Known rows, with every step that occurs:
e/w/g/t/k/p/u/l: [ -74   46 -131    6  -19   55 -393  -96  279   31   18   17   61  413
  -30  -20  318  -22  -26   70 -252  197  123   -9 -329 -359  110 -128
  -37   54 -240   91  202  143  177 -123   47  113    9  -15 -391  124
  -86 -184  265   22   18 -128  -68 -185 -160  112  284  258  -34 -202
  115  -16  -88]
l/f/u/t/z/w: [ -32 -194  -87  177  -38 -116   32 -222  400  147   22 -109   66   68
 -152  -76  225  -68  223  545   29 -166   13   90   12 -376 -133 -514
  -40   40 -233  -34  116 -324   35 -104   18  -92   40   26 -100   94
 -150  -32  143  -25  -50   73 -112  -39   88   54  -99  125  -17   51
    8  -33 -154]
f/v/g/t/z: [  20    7   16   67  -96  -48  -14   65  200  278  290  -33   36   28
   57 -189  151 -239  -17  150 -219  106   86  299   19   59 -149  -42
   11  326 -194   56   99  -59  212  -33 -126   96    4   49  -52   81
 -158   -1    0  -49  -59   85   58  -21   62  -35  129   76   13  -99
   88   72  -80]
v/g/e/w/k/n/z/p/u/t: [   2  162 -374  -61  -56  -28 -436   70  184  230  148   76   89  529
   19 -208  533 -209  244   41 -301  169  211  143 -107 -293 -148  -91
 -106  207  -68  138    8    4  423  -91   43  -60  -35   57 -283  149
   13  -84   99  -58  -79 -260    8 -224 -356  329  266  184  -30 -271
  292   81 -147]
t/z/p/u: [  59   71 -157   67    1  -36 -259 -122  306   11  -26   11   38  102
  -48   45  217  134  -67   57  -58   50   84  -74 -120 -152  145  172
    7 -173 -118   71   38  154   45  -93   37   18    8  -65 -115   50
 -126  -64  172  -51   20 -232   41  -85   39 -109   92   80   -9   46
    7   36   75]
q/u/t/k/p/g/e/w: [  14   40 -526   -8  -30  -52 -176 -244  139  102  118    2   93  341
   82 -278  326 -116  100  114 -150    8   56  101  175 -232 -209  108
 -118   67  -90 -186  353 -204  309   22   75   21  -41   16   40  -58
 -113    4  189  -35  -68 -159  -86 -207 -185  165  314  217   17 -123
    2   37 -221]
n/z/g/t: [ -51  -83   95   27  -63   93 -175  129  154  267  224  -23   64  218
   26 -167  234  -65  203  328 -179  108   94  102  -78   64 -129 -249
  -48   87 -123  108   65  -91  210 -205  -67  103   33   90  -98  147
  -54  -91  108  -44  -14  -31  -94   43 -111   84  207   62  -11 -239
   65    5   86]
e/w/n/g: [ -25   91  -45 -127   13  130  -71  210 -122  315  144   36   32  158
  -17  -64   88 -154  232 -145  -77   76  108   97 -165 -261 -234 -278
  -42   94   19    0    3 -292  148 -152  -66  -48    9  100 -217   63
   35   -4   66   18  -59 -243  -95 -107 -146  195  200  137  -16 -193
  129  -12 -102]
q/u/t/z/k/p/g/e/w: [   5   90 -492  -25  -65  -65 -246 -267  210  161  232    1  129  499
   72 -306  393 -135  201  308 -200   15   76  183  158 -255 -255  -80
 -125  155 -144  -83  283 -278  382  -71   32   54  -32   15  -34  -44
 -117  -16  275  -67  -66 -237 -121 -227 -160  131  341  251    3 -169
   35   35 -122]
q/u/f/l/v/n/t: [ 114 -201  178  267  -40  -78   59  103   91   99  -76  -85  -33  -61
   31  -14  113 -136 -222  145  -56   79    1  125 -148  -68  219  291
   27  105 -305  485 -131   53   -3  162   44   53   45   28  -95  127
  162 -146   33   76  130  518  199   68 -121 -126 -188  148  -34  -56
  136  -71   -1]
w/g/t/k/p/u/f/b: [ -48 -115 -128   72    5    9 -294 -127  496  -15   36  -54   48  101
  -75  -27  194   -1 -153  287 -200  185  132  122 -289 -181  245  123
  -24  273 -372    2  -16  243  122   11   64  116   64  -38 -296  125
  -49 -180  174    8   56  154  -41  -90 -228  -14   55  177  -50 -239
  138  -38 -192]
t/k/n/z/p/g/e/w: [ -17  222 -161 -104  -65   40 -255  118   27  515  348   30   96  591
  119 -404  284 -264  376  197 -264  136   71  139 -112 -219 -380 -298
 -139  308  -49  -24  277 -301  400 -303  -73  135  -30  103    6   91
  -60  -45   74 -100 -116 -214 -209  -97 -221  221  398  199   28 -191
   29   47   26]
n/z/p/g/t: [  20   79   98   92  -46   40 -188   64  229   89  226   13   95  287
   97 -251  264  -25   52  376 -234  116   88   51  -52   77 -113   79
  -61  171 -117  123  186  103  260 -180  -41  111   15   29   24   35
  -90  -70  108  -74  -25  -33 -105   23  -14  -22  248   51  -10 -120
   67   66  120]
b/l/f/v/g: [  59  -13  357  146  -42 -169  213   90  -79  193   53  -94  -19 -266
   31 -166 -135 -169 -204   85  -69   56  -94  111  -62 -100  -86  108
   91  553 -220  200    2  -43   81   88  -37    7   38   18   48   41
   84  -85 -126   58  -45  243   95   51  -15   78 -188   52   30   -2
  123   -9 -155]
b/l/f/p: [ -41   20  272  155  -24 -125   67 -101   94  -61 -190 -112  -15 -192
 -109    1   14   13 -111  150   39  -68  -90  -91 -111 -186  104 -164
   43  161 -144   87   73  -64  -74   58  107  -19   32   20  -36  103
   13  -57  -32   46  -36  174  -90   90  -12   37 -260  -18    5   68
   96  -30  -72]
p/t/z/w/k/n/g/e: [-108  -42 -350 -188  -98   52 -258  -12   93  625  431  -32  102  559
   34 -357  330 -300  601  427 -220   72   89  266  -77 -219 -470 -625
 -116  186 -139  -55   63 -540  425 -414 -196  135    1   96 -214  159
 -116  -35  161 -101 -110 -405 -193 -172 -250  291  330  217   25 -338
   52  -35  -42]
n/g/e/w/k/p/t: [ -78  224 -304 -172  -45   23 -295  -34   32  136  215   30  100  408
   98 -262  338 -139  199   77 -319  172   75   87  -91 -129 -252    8
  -89  284  -93  -48   84   20  442 -191   -5  114  -25   20 -197   60
   32  -73  164   -4  -66 -263 -116 -207 -373  372  243  147  -34 -371
  174  -41 -246]
f/b/l/u: [ -22   22  387  -57    0 -133   24  -68  -54  -76 -150 -137   23 -198
 -145  -12 -193  -54  -62  220   45  -15  -95  -43 -116 -142  163  -91
   42  241 -136  159  -40 -114  -81   16  100  -60   25    3  -83   43
   43 -144  -31   62   37  198  -23  101  -36    0 -282   69   10   34
   75  -34  -16]
q/u/t/k/p/g: [  69 -150 -435  121   43  -50  -58 -307  313   -7   86  -18   83   94
   44 -155  252   66   20  299  -33  -77   76   46  222 -206 -102  183
  -77 -149 -145 -197  339 -105  182   27   40  -61    0  -28   87 -127
 -188   19  189  -48  -12 -254  -46 -133   73  -78  245  174    2   15
  -59   39 -109]
g/t/k/n/z/p: [  21   53   71    7  -32   40 -358   19  307  372  246   -1   79  343
   16 -171  321  -33  266  452 -257  157  170   28 -254 -121  -84 -257
  -60   96 -169  102  226  -68  324 -335  -25  154   30   67 -150  185
 -169 -102   84  -98  -34 -195 -132   -7  -36   -5  303  117    0 -163
   26   57  106]
v/g/e/k: [ -74  137 -113  -95  -79  -38  -87   74 -109  173   97   35   17  207
  105 -196  198 -246   26  -95 -221  118   15  144   22   48 -136  -40
  -26  317   42  -34    0  -28  251   17  -12   97  -53   34   -5   61
  -27  -12  -93  -14  -67   99   60  -77 -275  278  152   22   -2 -199
  134   58 -156]
n/g/w/k/p: [ -11  -18 -130  -98  -46   60 -195   92    7  375  135   13   59  295
   44 -183  242 -104  153  209 -218  160   71   78 -201 -245 -238  -69
  -23  253 -103   31   34   46  375 -236  -24  180    2   29 -144   57
   31 -143   71  -33    2 -204  -61  -64 -211  111  187   92  -28 -321
  108   24 -103]
f/b/l/u/q: [   9  -21  369  -28   17 -101  -22 -102  -48 -131 -213 -130   22 -273
 -182  160 -121  -87 -128  138  108  -31 -141 -110  -91 -279  245 -183
   40  136 -169  250  -84 -128 -120   69  134  -37   17  -10 -132   43
   50 -201  -10   48   37  243  -49   61  -40  -30 -323  125   13   82
   94   -5   31]
u/t/z/w/n/g/e/k/p/q: [ -51   72 -464 -134   16   93 -369  -68  287  336  245   33  125  427
  -65 -149  545 -158  353  218 -280   90  177  160 -182 -403 -340 -425
 -104  205 -188 -115   85 -332  471 -410 -111   42   24   45 -268  122
 -187 -127  291 -105  -73 -430 -217 -254 -140  332  449  261  -44 -331
  146   52 -215]
u/t/z/p/g: [  73  -12 -276   60   23  -52  -33 -196  330  -76  180   -1  106  136
   23 -210  183   62  140  311 -113  -53   88   42  106  -53 -182  113
  -77   40  -84 -139  163 -110  185 -100  -43  -55    1  -24   90 -101
 -174   73  161  -88  -62 -282 -104  -65  155   11  251   94  -15   61
   -6   38  -29]
w/g/e/k/p/q/u: [ -21   38 -273  -83  -28   36 -339  -88  137  -15   -3   52   40  214
   69   92  449   25 -136 -218 -215  131   43 -104 -210 -387   85   88
  -74   98 -159   63   58   46  283  -33  122   56    7  -50 -204   26
   20 -175  199   -1   -8   35  -92 -208 -305  154  168  164  -32 -271
  155    1 -100]
l/u/f/p/g: [ -74 -134 -145  297  -43  -73  241 -110  198 -221 -119  -66   36  -77
 -115  -47  145  -72 -133  259   88 -151  -99   83  147 -321  -43 -125
  -72  -92 -181  -41  126  -58 -124  214   66 -105   -4   12   10  -67
   -3   24  -20    2  -12  372 -152   46 -122 -126 -189   24  -49   97
   86   24   -7]
n/z/w/k: [ -62   38   45  -34  -79   60 -181  107  -12  380  149    0   71  468
   32 -187  205 -133  298  382  -97   33   51  216  -15 -140 -181 -531
  -42  218  -30  126   74  -68  183 -186  -69   22   13   57  -94  131
   51  -97   85  -64   24 -145  -45   12  -72   78   27  126    7 -161
   63   32  112]
e/w/n/z/p: [  37  247   80  -62   21   72 -259  182   36  225   96   73   68  282
   -1  -55  226  -21  201   27 -168  115  164   31 -233 -236  -82 -188
  -54  158   -3  172   87  -20  209 -181   38  -60    9   78 -209  113
   78  -50   82  -33  -16 -228  -74  -63  -70  101  135  146  -32 -125
  145   36   32]
p/g/e/k/n/t/z/w: [-137  115 -136  -92 -121   66 -213    8   99  435  485   12  133  712
   52 -398  318 -437  486  447 -293   98   64  313  -72  -86 -429 -651
 -131  396 -114  -25  193 -472  420 -369 -212  215   -6   96  -49  137
 -163    3  146 -118 -136 -121 -295 -115 -149  249  406  172    9 -236
   55   30   89]
k/n/z/p: [  47   50   81   -3   17   29 -185   85  144  192  142   28   39  163
   -4  -39  175   32  171  195 -144   86  112  -18 -201 -137  -58  -62
  -46    7  -97  148   14  -11  176 -220   -5   15   26   37  -95   65
   -8  -61   24  -54   -2 -168  -89  -13  -53  -39  120   70  -20  -78
   51   22  141]
v/b/l/f/u/t/k/n/z/g: [ -19 -265  157   54   28 -138  -15  -10  482  416  183 -135   64  -95
 -156 -222  125 -102  478  677   37  -95   20   53 -189 -480  -25 -759
  -38  297 -342   27   92 -523  190 -267   29 -152  102  135 -129  244
  -84 -131   96   31  -74  -26 -186   43  -33  232  -26  243  -14 -162
   84 -115 -156]
e/k/p/u/t/z/w/n/g: [ -41   19 -452  -24   81   74 -308 -165  422  236  170   39  128  347
 -126  -77  467  -38  325  360 -194   55  244  208 -139 -403 -232 -378
  -72    8 -212 -130  155 -210  339 -314 -100  -86   41   33 -355   92
 -186  -61  326  -74  -34 -636 -121 -254  -47  188  362  299  -55 -229
  141   37 -151]
k/n/g/w: [ -10 -175 -135 -115  -21   88  -58  196  -68  516  155  -12   -5  144
  -22 -118  111 -221  282   54  -74   95   73   91 -210 -245 -291 -253
  -44   69  -51   30  -15 -352  216 -219  -99  104   -1  110 -144   83
    2  -53  -38  -35  -62 -146  -92  -53 -175   75  199   75   14 -220
   53    3  -24]
e/w/g/t/k/p/u/f/v: [ -13   54 -212  150  -31    3 -219  -66  395   35  131   11   64  251
  -16  -83  284  -53 -162  110 -269  227  106  218 -284 -363    4   48
  -50  398 -389   51  191  217  240   53   18   69   52   -5 -325  113
   67 -139  197   17  -19   84  -84 -166 -263   85   97  272  -41 -245
  191  -22 -211]
w/g/e/k/p: [ -78  150  -88 -137  -24   19 -198  -60   38   45  143   57   65  263
   83 -134  240  -36  100   29 -340  171   31    4 -207  -91 -155  -57
  -73  376  -88  -90   32   64  355 -162   41  136   -3    2 -114   34
   50  -82   88   -3  -50  -32 -148 -117 -336  331  200   97  -40 -330
  118  -29 -156]
n/g/e/w/k/p/u/t: [ -46  128 -460  -82  -26   12 -341 -102  139   18   63   38   93  393
   -9 -159  409  -89  101   -3 -244  138  110   72  -84 -250 -152   99
  -73  142 -120  -55   -4   86  355  -95   52   15  -13   -9 -249   57
    7 -120  236    9  -36 -274  -48 -245 -408  358  250  169  -46 -332
  213    4 -285]
w/n/z/k: [  -9   38   86   -3   -1   68 -179  149   28  429  172   26   60  297
    3 -124  193  -89  316  330  -55   40  104  147  -91 -149 -162 -497
  -45  140  -37  141   36 -175  186 -223  -60  -24   19   99 -143  136
   30  -88   73  -66    2 -197  -56   -5  -17   31  129  127  -11 -165
   67   30  106]
n/t/z/w/g/e/k/p/u: [-125  128 -188  -29 -107   66 -518 -106  273  298  242   30  134  603
   -7 -197  524 -157  255  307 -393  211  128  122 -252 -169 -139 -360
  -87  237 -209   49   78   62  403 -359  -41  221   10   10 -251  229
 -121 -168  320  -82  -36 -186 -169 -192 -292  261  318  185  -27 -365
  123    3  -35]
q/u/f/l/v/g/e/w: [  23  -46   -8  142 -104 -153   84  105 -140  223  -61  -54  -68  103
   91 -113  126 -293 -254 -221  -69   87  -75  194  -81 -187   63  261
   13  361 -209  367 -100 -203   59  289  105   87  -12   38  -79   65
  211 -121  -76   91   34  531  180  -84 -408  124 -171  204   17 -121
  168  -51 -163]
t/k/n/g/e/w: [ -71   77 -212 -202  -76   78 -178  128 -140  603  268  -13   33  379
   39 -268  161 -318  381  -42 -178  128   47  132 -165 -256 -374 -396
  -86  167  -24 -114   87 -467  295 -272  -94  154  -23  117 -119  136
  -77  -42   30  -28 -115 -193 -152 -130 -350  311  351  160   35 -281
   29  -12 -133]
b/l/f/p/g/t/z/k/n: [ -85   35  202  135  -77  -85  -65 -150  382  245  263 -121   85  270
  -72 -265  207 -212  244  704 -138   -6   -5  124 -155 -300 -199 -693
  -49  399 -316   59  317 -494  243 -238  -89  139   55   91 -137  144
 -185  -50  120  -60 -152  -50 -340   28   73   54  131  135   15  -65
   98    0   47]
g/w/n/t/z/p/q/u/f: [ 118 -164 -242  159  -73   33 -423   77  341  283  -21    9   52  284
  -92   80  510  -26  -79  118  -73  124  181   -8 -368 -535  194   61
  -23  -96 -253  424   31  -43  196  -54   96   97   29    5 -297  203
  -26 -185  183  -89   47  109   -9 -118  -61 -238  119  156  -38 -104
  167   80   99]
b/l/u/t/k/p/g/e/w: [ -18  180 -156   -9  -22 -159  -91 -261   38   19   51  -72  128  269
  -45 -376  158 -115  180  390 -183   23  -77  -22   56 -290 -318 -148
  -80  261 -131 -120  434 -265  314 -151   63   32  -37   37   43   -5
  -72  -96  133  -18 -110 -160 -208  -88 -142  332  201  196   27  -77
   30   27 -224]
v/l/u/f/p/g/t/k/n/z: [ -65 -165  -25  236  -62  -93   81  -23  475  200  108 -122   79  185
 -173 -215  371 -257  210  761  -15  -79  -29  187  -85 -428 -166 -637
 -118   42 -356   65  449 -441  139 -157  -21  -37   34  124 -136  128
 -105  -89   12  -76  -34  376 -307   93  -65 -157  -54  182  -36  -55
   72    3   91]
q/u/f/p/g/e/k/n/z/w: [-154  -82 -352  129 -117   21  -86    2  181  319  130  -18   53  560
   -4 -234  483 -305  177  315  -96  -23   31  402   24 -405 -197 -514
 -157  130 -208   67  196 -409  199   72    2   -6    1  117 -128  103
   35  -25   36  -59  -46  199 -200  -96 -444   30   46  243   -9 -206
  182   46  101]
q/u/f/l/v/n/z/w: [  88 -217  110  217  -34  -52   71  187   34  444  -66  -98  -40  105
   31  -97  144 -175  -30  307  -22   39   -2  292  -86 -210   38  -77
    4  152 -295  471  -29 -131    9   66  -16   -8   46   87 -107  151
  222 -185   28   32  151  350  208   74 -133 -112 -218  274    7  -83
   82  -46   62]
b/l/v/f: [  12   42  468  124  -23 -156  176  -26  -15   55   48  -46  -13 -306
    3  -49 -149  -46  -81  -29   -7   15 -121  -36 -135   46   99   72
   72  429 -182  153  -25 -189    0  -64   12    9   67   26   36   32
  110  -85   -2   73  -56  216  -70   24   10  162 -206   61   41   -7
   40 -110 -117]
z/k/p/q/u/f/l: [  79  -92 -100  168   18  -83 -198 -128  292 -165 -164  -37    0  146
  -69  158  266  134 -364  136   58   31  -39  -55 -191 -558  309  217
   10  -88 -349  356  -50  137   27  108  115    3   63 -102 -193  -18
   62 -280  170   25  147  227   27  -98 -119 -286 -117  225  -56  -34
  104  -31   47]
z/p/g/e/k/n/t: [ -51  193   -8  -42  -68   34 -246   10   99   59  351   67  120  485
  108 -301  309 -217  193  209 -344  172   60   51 -183  -26 -218  -33
 -119  395 -100   66   46  -62  440 -233  -53  187    3   21  -20   45
  -65  -28   79  -59 -110    0 -253  -99 -273  241  357   80  -41 -231
  144   24   47]

Rows:
[  50   46  334  239  -35 -141 -224  -84  370  -24  -22 -119   30    4
  -82  -49   58    4 -267  278 -137  164   44   73 -385   60  418  387
   74  457 -408  430 -195  193   13   18   83  146   82  -65 -149  201
   51 -217  153   25   79  191   43   24  -74  -54 -206  140  -13   -5
  183  -56   32]	n/t/z/p/u/f/b/l/v
[  65   21   -7  142   48 -179  -48  -76  381  -16  -26  -47   -2 -197
  -87  -81  -68   39 -258  190   15   93  -46  163 -182 -249  334  224
   88  417 -401  107   18  279   49   98   63  -23   82  -50  -77  106
   82 -173   69   72   76  100   86  -34  -95  -63 -196  232  -12  -70
   81  -43 -157]	t/k/p/u/f/v/b/l
[-125  -43   42  -50    1  -66 -183 -117  185  -87  -79  -40   34  108
  -18    0  159 -175 -211   77 -242  152    4   30 -398 -288  250  109
   -2  609 -380  143 -203  178  149   22  120  105   39  -73 -337   79
   77 -244  139   94   72  411    5 -138 -404  235  -54  204  -90 -276
  217  -98 -215]	w/g/e/k/p/u/l/f/b
[ -80  133  -98  -31 -102   49 -210   67    6  406  336   22  119  642
  129 -429  297 -227  295  482 -276  106    1  244   49  -68 -405 -305
  -95  402 -109   22  154  -35  415 -309 -107  190   -5   49   54   48
   18 -132  141  -92  -19 -133 -166  -60 -224  192  247  154    4 -298
   37   49   33]	n/z/w/k/p/g/e
[ -34  110 -238   14  -32  151 -553   19  161  342  191   59  111  402
  -60  -30  500 -209  214   -6 -208  203  105  -32 -199 -387  -89 -324
  -94    2 -185  123   27  -54  356 -276   23  203    3   59 -302  234
  -85 -206  298  -57  -59 -227 -203 -241 -322  275  384  264  -32 -310
  121   29  -88]	z/g/e/w/n/t/k/p/u/q
[ -24  -58 -462  -58  -29  -51 -245 -301  312   84  166   -2  113  277
   21 -154  445   16  175  264 -256   45  115   97   10 -202 -131   -8
  -94   57 -207 -117  152 -233  398  -98   71   49    6    1 -121   19
 -134  -35  244  -42  -32 -223  -88 -185 -259  207  305  220  -39 -260
   72   -2 -131]	q/u/t/z/g/e/k/p
[ -22  178  -72 -144 -183   66 -226  250  -27  550  465   -8  132  503
  126 -429  280 -435  377  156 -419  230   89  385 -105  -90 -396 -390
  -98  610 -161  133  -25 -130  501 -237 -162  163   -4  126 -154  231
   51  -64  163  -37  -75   30  -64  -37 -279  355  279  210  -32 -404
  206   -7 -120]	f/v/n/t/z/g/e/w/k
[ -62  -94 -226  -15  -36  -37 -133 -178  411  209  222  -36  103  447
 -148 -107  311 -100  498  537  -43 -108   98  204  -57 -484 -255 -817
 -109   -1 -167  -64  114 -481  206 -230  -57 -124   35   62 -248   92
 -136   -9  167  -66  -88 -292 -236 -114   36  103   77  236  -22  -66
   85  -12  -38]	f/u/t/z/w/k/n
[  75 -299 -164   25  -74   71 -120  279  -95  542  -73  -39  -38  162
  117    0  339 -272  -89 -142  -80  125   45  115 -240 -447   43    5
    1  160 -219  435  -96 -120  192    0  -23   88   -2   34 -280  123
  131 -259  108   31   96  145  203  -69 -145   29   86  248   -9 -218
  190   16  -30]	p/q/u/l/v/n/g/w/k
[ 156 -121   62  298   20  -49 -109   61  300  -89 -121  -54  -25  -99
    0  151  293  -31 -417   36 -115  132   30  -16 -248 -251  343  500
   28   32 -426  516 -109  292   64   88   65   79   66  -49 -159   97
  113 -261  158   58  158  447  134  -24  -30 -192 -118  171  -71  -56
  170  -44  -48]	k/p/q/u/f/l/v/n/t
[ -63 -155 -334  188   13  -67 -141 -182  582  133   10  -22   61  -57
 -203    9  451  -99  228  181   60 -136  145  113   36 -379   77 -418
  -96 -241 -215 -169  171 -237   18  -78   31 -270   29   99 -201  144
 -225   -5  145  -64  -84  -56 -147 -116   -9  -30   10  144  -21  -22
   99   -3 -147]	v/f/p/u/t/k/n/z
[ -94 -104 -241  196  -45   18   10  -85  420   67  182  -44   42  248
  -54 -183  252 -177   96  380  -77  -11   54  230  -23 -229 -130 -352
 -107   71 -229 -143  269 -263  114   19  -64   74   22   77  -85   62
 -160   52   13  -61  -98  115 -265  -16  -84  -53  164  107  -18  -51
   79   36  -28]	u/f/p/g/t/k/n
[  -9  114  145  104 -136 -207  138  112 -237  131  -28  -85    9   17
  -39 -251  -28 -287 -191  -11 -136  123 -154  211  -73 -280 -152   50
   26  517 -211  273   22 -111  115  202   57   20  -21   54  -62   79
  218 -136 -157   76  -47  471   50  -13 -423  209 -217  139   20 -114
  223   17 -188]	b/l/u/f/v/g/e/w
[  44 -168 -172  215   -9 -165  -96 -312  444 -136 -284 -147   10 -198
 -187  167  347   92 -178  127  136 -183   13 -117  -33 -505  268 -129
   11 -175 -264  110  208 -274  -85  147  167 -184   35  -21 -149  104
 -156  -86  185   -8  -27   49  -47  -45  165 -118 -187  105    9  169
  127   15  -88]	b/l/f/p/q/u/t/z
[ -93   44 -293  120  -84    0 -357 -114  401   49  183   11  110  460
  -37 -163  464  -75   -3  318 -330  218   91  145 -236 -122   14   61
  -47  156 -337   92   -5  144  337 -149   -7  239   27  -27 -205  182
  -65 -157  248  -42    7   40 -104 -148 -402  165  260  148  -80 -322
  169  -11  -35]	n/t/z/g/e/k/p/u/f
[  19 -187   -3  208 -119  -39 -230  -10  234  334   92  -54   -4  207
   93   25  417 -202 -187  106 -108   75   69  127 -101 -233  207  -87
   24  125 -323  428   26 -158  126   14  -19  168   14  -27 -228  120
 -168 -211  187  -26   53  159  131 -121   65 -120  160  216   13  -55
  101   56   85]	p/q/u/l/v/g/t/z/k
[ -29  218 -512  -83  -27  -70 -374 -246  315  -50   64   38  107  484
  -44 -114  416  -74  137  128 -240   93  129  107  -58 -239  -61  -55
  -65  158 -136  -79  163   28  330  -88   64   20  -29  -24 -248   85
  -54  -62  271  -42  -47 -295  -48 -236 -179  273  210  191  -35 -187
  148   30 -218]	g/e/w/k/p/u/t/z
[ -95 -204 -167  162   26  -88   12 -217  357   50  -48  -92   11  -12
  -94   -5  228 -128  108  321   33 -124   29   23  -98 -389   60 -392
  -56  -24 -279  -17  178 -246   -9    5   24  -53   10   28 -224  100
 -155    8   37   -3  -35   82 -118  -62   34  -22  -44  138  -38   74
   44  -64  -81]	u/l/f/p/t/k/n
[  10   38 -169   61  -32   54 -515   -2  340  465  174   36  105  468
  -92 -103  468 -138  260  443 -192  175  204   95 -281 -290  -68 -341
  -34   80 -203  207  111   27  366 -360  -34  187   10   53 -311  245
 -118 -180  263 -118   -2 -317  -80 -139   11  -45  290  162  -34 -238
   91   67   40]	g/w/n/t/z/k/p/u
[  -8   39  130  140    3  -93 -313 -137  354  -75  -81 -111   46   99
 -147  -77   59   22 -247  341 -100  167   45   61 -287  -86  372  272
   60  198 -343  200  -31  305   34    7   85  121   59  -58 -148  181
  -35 -246  132   25   94   97   17  -13 -133 -103  -91  134  -22  -76
  138  -25  -71]	n/t/k/p/u/f/b/l
[  16   47 -210  -42    2   44 -173   26  186  528  336   37  105  449
   29 -291  252 -191  367  489 -174   86  108  200  -98 -300 -399 -431
  -79  322 -129  -34  264 -299  422 -355 -135  158   -3   84  -91   32
  -81  -54  155 -131  -71 -377 -190  -99   98   20  369  204   -8 -189
    1   64    2]	t/z/k/p/g/w/n
[   4  171  269  -94 -130  -53  -43  322 -199  600  254  -79   75  303
  118 -449   94 -372  237  259 -337  220  -46  293 -213 -243 -370 -382
  -23  907 -237  296   49 -196  447 -165  -86   81   32  149 -138  247
  292 -193   32   42  -63  168  -10   64 -364  472    7  244    2 -388
  262  -49 -166]	b/l/f/v/n/z/g/e/w/k
[ -57  209   -9 -105  -68   63 -389  -78  276  226  315   23  124  487
   31 -165  329  -62  283  359 -388  203  157   97 -256 -228 -182 -450
  -82  361 -181   10  218  -52  407 -317  -30  187   22   40 -299  124
  -87  -92  271  -55  -68 -271 -228 -135  -88  185  339  192  -29 -312
  104  -12  -77]	e/w/g/t/z/k/p
